Below is a small trained network, with its code and all its weights. Each question gives an input and a target symbol and asks what happens when units are switched off, that is, made to give their printed mean instead of their output.

import numpy as np


def w(rows, s, z=0):
    codes = np.array(rows[::2]) - 128.0
    scale = np.full(codes.shape[1], s)
    scale[-1] = z or s
    return codes * scale


def norm(h):
    return h / np.sqrt((h * h).mean(-1, keepdims=True) + 1e-5)


def f(y):
    return y / 2 * (1 + np.tanh(0.7978845608 * (y + 0.044715 * y**3)))


def softmax(a):
    e = np.exp(a - a.max(-1, keepdims=True))
    return e / e.sum(-1, keepdims=True)


def log_softmax(a):
    a = a - a.max(-1, keepdims=True)
    return a - np.log(np.exp(a).sum(-1, keepdims=True))


def net(x, mask):
    ids = ['ΛΞβγπψω'.index(c) for c in x.split()]
    T = len(ids)
    res = E[ids] + P[:T]
    u = 0
    for l in range(2):
        r = norm(res)
        for j in range(2):
            rows = slice(4 * j, 4 * j + 4)
            q, k, v = (r @ M[l][rows].T for M in (Q, K, V))
            z = softmax(np.where(np.tri(T) > 0, q @ k.T / 4**0.5, -1e9)) @ v
            o = O[l][rows]
            res = res + np.where(mask[u + j], z, o[:, -1]) @ o[:, :-1]
        u += 2
        y = f(norm(res) @ A[l][:, :-1].T + A[l][:, -1])
        res = res + np.where(mask[u : u + 8], y, B[l][:, -1]) @ B[l][:, :-1]
        u += 8
    return log_softmax(norm(res)[-1] @ U[:, :-1].T + U[:, -1])


Q, K, V, O, A, B = {}, {}, {}, {}, {}, {}
E = w([
[37,105,101,124,114],'Λ',
[137,194,101,148,151],'Ξ',
[202,98,57,3,197],'β',
[115,110,166,97,169],'γ',
[154,129,121,24,103],'π',
[193,42,201,97,83],'ψ',
[64,116,136,60,115],'ω',
],0.023)
P = w([
[42,164,31,16,64],'0',
[69,108,62,60,57],'1',
[78,125,103,83,61],'2',
[86,155,143,99,64],'3',
[93,180,169,123,69],'4',
[107,192,191,143,84],'5',
[121,203,207,155,82],'6',
[138,214,216,163,81],'7',
[140,221,250,179,85],'8',
[152,250,252,127,69],'9',
],0.0041)
Q[0] = w([
[158,128,176,104,203],'L0H0',
[225,227,87,13,231],'L0H0',
[189,56,121,110,112],'L0H0',
[108,49,188,2,154],'L0H0',
[184,13,76,195,194],'L0H1',
[172,104,114,149,249],'L0H1',
[90,238,87,141,153],'L0H1',
[196,142,77,195,180],'L0H1',
],0.0092)
K[0] = w([
[201,145,128,117,124],'L0H0',
[157,149,184,139,95],'L0H0',
[110,86,165,162,124],'L0H0',
[164,108,198,191,111],'L0H0',
[76,172,7,95,171],'L0H1',
[145,191,101,101,154],'L0H1',
[101,137,120,178,187],'L0H1',
[112,149,103,84,179],'L0H1',
],0.013)
V[0] = w([
[65,164,112,63,156],'L0H0',
[88,147,104,169,204],'L0H0',
[137,91,205,203,221],'L0H0',
[166,83,93,154,254],'L0H0',
[162,154,115,118,178],'L0H1',
[168,65,134,117,63],'L0H1',
[161,175,156,143,91],'L0H1',
[72,140,7,95,141],'L0H1',
],0.0092)
O[0] = w([
[199,117,85,84,134,253],'L0H0',
[173,144,39,90,184,27],'L0H0',
[88,35,106,83,77,91],'L0H0',
[136,173,109,176,112,71],'L0H0',
[100,123,160,98,90,123],'L0H1',
[99,180,59,168,195,169],'L0H1',
[54,3,137,81,156,77],'L0H1',
[123,228,181,51,135,104],'L0H1',
],0.0058,0.0044)
A[0] = w([
[145,231,125,133,105,178],'L0N0',
[65,120,223,203,151,156],'L0N1',
[157,101,205,146,47,82],'L0N2',
[85,168,166,83,145,92],'L0N3',
[72,142,35,61,148,253],'L0N4',
[2,143,55,184,211,101],'L0N5',
[119,58,189,100,47,110],'L0N6',
[17,95,134,69,80,103],'L0N7',
],0.0074,0.0047)
B[0] = w([
[197,69,196,194,70,176],'L0N0',
[119,60,23,216,193,167],'L0N1',
[149,125,96,59,147,137],'L0N2',
[208,137,207,104,176,166],'L0N3',
[88,212,168,210,102,255],'L0N4',
[146,248,96,53,182,143],'L0N5',
[168,83,191,89,158,187],'L0N6',
[70,110,189,255,63,191],'L0N7',
],0.0076,0.0064)
Q[1] = w([
[192,117,233,132,120],'L1H0',
[146,147,133,98,154],'L1H0',
[130,96,162,56,189],'L1H0',
[164,175,123,162,79],'L1H0',
[146,161,119,71,94],'L1H1',
[110,4,196,85,178],'L1H1',
[38,176,208,76,153],'L1H1',
[166,118,169,128,217],'L1H1',
],0.013)
K[1] = w([
[150,10,74,152,165],'L1H0',
[120,113,168,184,110],'L1H0',
[101,103,105,196,87],'L1H0',
[170,93,209,129,145],'L1H0',
[130,107,158,143,155],'L1H1',
[64,54,55,130,114],'L1H1',
[123,41,148,97,104],'L1H1',
[115,60,75,95,68],'L1H1',
],0.012)
V[1] = w([
[120,141,121,101,39],'L1H0',
[54,150,76,47,139],'L1H0',
[156,143,98,168,75],'L1H0',
[99,126,156,26,217],'L1H0',
[141,101,90,66,1],'L1H1',
[202,58,143,139,245],'L1H1',
[221,182,95,107,156],'L1H1',
[104,98,135,31,132],'L1H1',
],0.0095)
O[1] = w([
[104,114,113,135,147,146],'L1H0',
[65,86,30,89,160,57],'L1H0',
[139,120,109,162,106,60],'L1H0',
[102,108,156,56,145,253],'L1H0',
[124,11,148,94,107,113],'L1H1',
[156,159,131,103,186,153],'L1H1',
[172,104,85,117,138,159],'L1H1',
[158,158,96,197,107,203],'L1H1',
],0.011,0.0045)
A[1] = w([
[117,169,155,172,178,134],'L1N0',
[114,140,141,84,165,128],'L1N1',
[146,61,111,74,98,119],'L1N2',
[62,118,159,154,39,102],'L1N3',
[143,128,143,113,46,191],'L1N4',
[143,152,138,151,84,143],'L1N5',
[60,199,4,164,44,3],'L1N6',
[192,121,187,126,170,122],'L1N7',
],0.015,0.0052)
B[1] = w([
[82,38,110,145,142,187],'L1N0',
[101,180,151,148,161,170],'L1N1',
[173,66,93,153,90,156],'L1N2',
[71,142,108,134,54,175],'L1N3',
[120,79,166,154,145,212],'L1N4',
[112,82,70,170,164,166],'L1N5',
[228,146,6,96,176,146],'L1N6',
[126,189,91,103,85,254],'L1N7',
],0.013,0.0094)
U = w([
[86,179,3,138,71,99],'Λ',
[162,67,144,106,95,222],'Ξ',
[82,245,175,98,163,166],'β',
[32,170,121,141,17,3],'γ',
[164,153,31,67,157,171],'π',
[112,103,147,172,234,187],'ψ',
[183,212,133,254,120,23],'ω',
],0.0076,0.0021)

Each question gives the input, a string of symbols that net reads in full, and the target symbol t.
The units are the heads (4 rows each of Q, K, V and O) and the neurons (one row each of A and B). Each row of codes is followed by its name. A weight is (code - 128) times the scale printed after its matrix; where a second scale follows, it is the last column's (O, A, B and U).
mask holds one flag per unit, layer by layer, with each layer's heads first. A switched-off unit (its flag False) gives its mean, the last column of its rows in O or B, instead of its output. The means were averaged over made-up inputs and are rounded, as every weight is.
A unit's drop is (log p(t) with every unit on - log p(t) with that unit switched off) / (log p(t) with every unit on - log p(t) with every unit switched off).
The circuit of an input: a set's keep is (log p(t) with only the set's units on - log p(t) with every unit switched off) / (log p(t) with every unit on - log p(t) with every unit switched off). Starting from the 12 units with the biggest drops (on a tie, the unit counted first), units are removed one at a time, each time the one whose removal leaves the highest keep (on an exact tie, the one counted first), for as long as the keep stays at least 0.8.
units of the circuit, in order: the units of the circuit, biggest drop first
most important unit: the unit with the biggest drop
k most important neurons: the k neurons with the biggest drops, biggest first
top k neurons in layer l: the k neurons of layer l with the biggest drops, biggest first
which heads matter: for each layer, one digit per head in row order, 1 if its drop is at least 0.15 and else 0, layers parted by /
drop when u is switched off: that unit's drop, to one decimal
input π π ω γ π γ, target Ξ: 2 most important neurons => (L0N3; L1N2)
input γ Λ π Ξ Λ γ Ξ Ξ π, target ω: units of the circuit, in order => (L1H0; L0N0)
input ω π γ β γ, target π: which heads matter => 10 / 01
input γ π γ π, target β: units of the circuit, in order => (L1H1)
input γ Λ γ, target Λ: which heads matter => 10 / 11
input ψ Ξ γ Λ, target π: 2 most important neurons => (L1N6; L0N5)
input γ γ π, target Ξ: 2 most important neurons => (L0N1; L0N7)
input β γ β β γ ω γ, target γ: units of the circuit, in order => (L0H1; L1H1; L1N3)
input γ γ Ξ ω Ξ π Ξ γ, target ω: which heads matter => 11 / 10
input β ω Ξ β π γ Ξ γ ψ γ, target ψ: which heads matter => 01 / 00
input γ π ψ Λ, target π: units of the circuit, in order => (L1N6; L0N5)
input ω π β Ξ γ γ Ξ γ, target ω: which heads matter => 01 / 10
input γ π π π Ξ Ξ β π, target ω: units of the circuit, in order => (L0N0; L1H0; L0N4)
input Ξ γ Λ π π γ, target Λ: 3 most important neurons => (L1N7; L0N7; L0N0)
input Λ γ Ξ γ ω γ, target γ: most important unit => L1H1
input β ψ γ γ Ξ ψ, target β: 3 most important neurons => (L0N1; L0N4; L0N6)
input γ γ γ π π γ, target Ξ: which heads matter => 10 / 01
input β π γ γ π γ ψ γ ω, target Λ: which heads matter => 11 / 00
input γ π π, target Ξ: top 2 neurons in layer 0 => (L0N7; L0N1)
input π γ π, target β: most important unit => L0N3
input γ γ γ γ β ω ω ψ γ γ, target ψ: top 2 neurons in layer 0 => (L0N1; L0N4)
input γ β ψ γ γ π γ ψ, target β: drop when L0N4 is switched off => 0.2
input γ γ ψ γ β ω, target Λ: drop when L1N1 is switched off => 0.0
input γ ω γ β γ, target π: drop when L1H0 is switched off => 0.2
input β π γ ω Ξ π β Ξ ψ β, target β: drop when L0N1 is switched off => 0.2
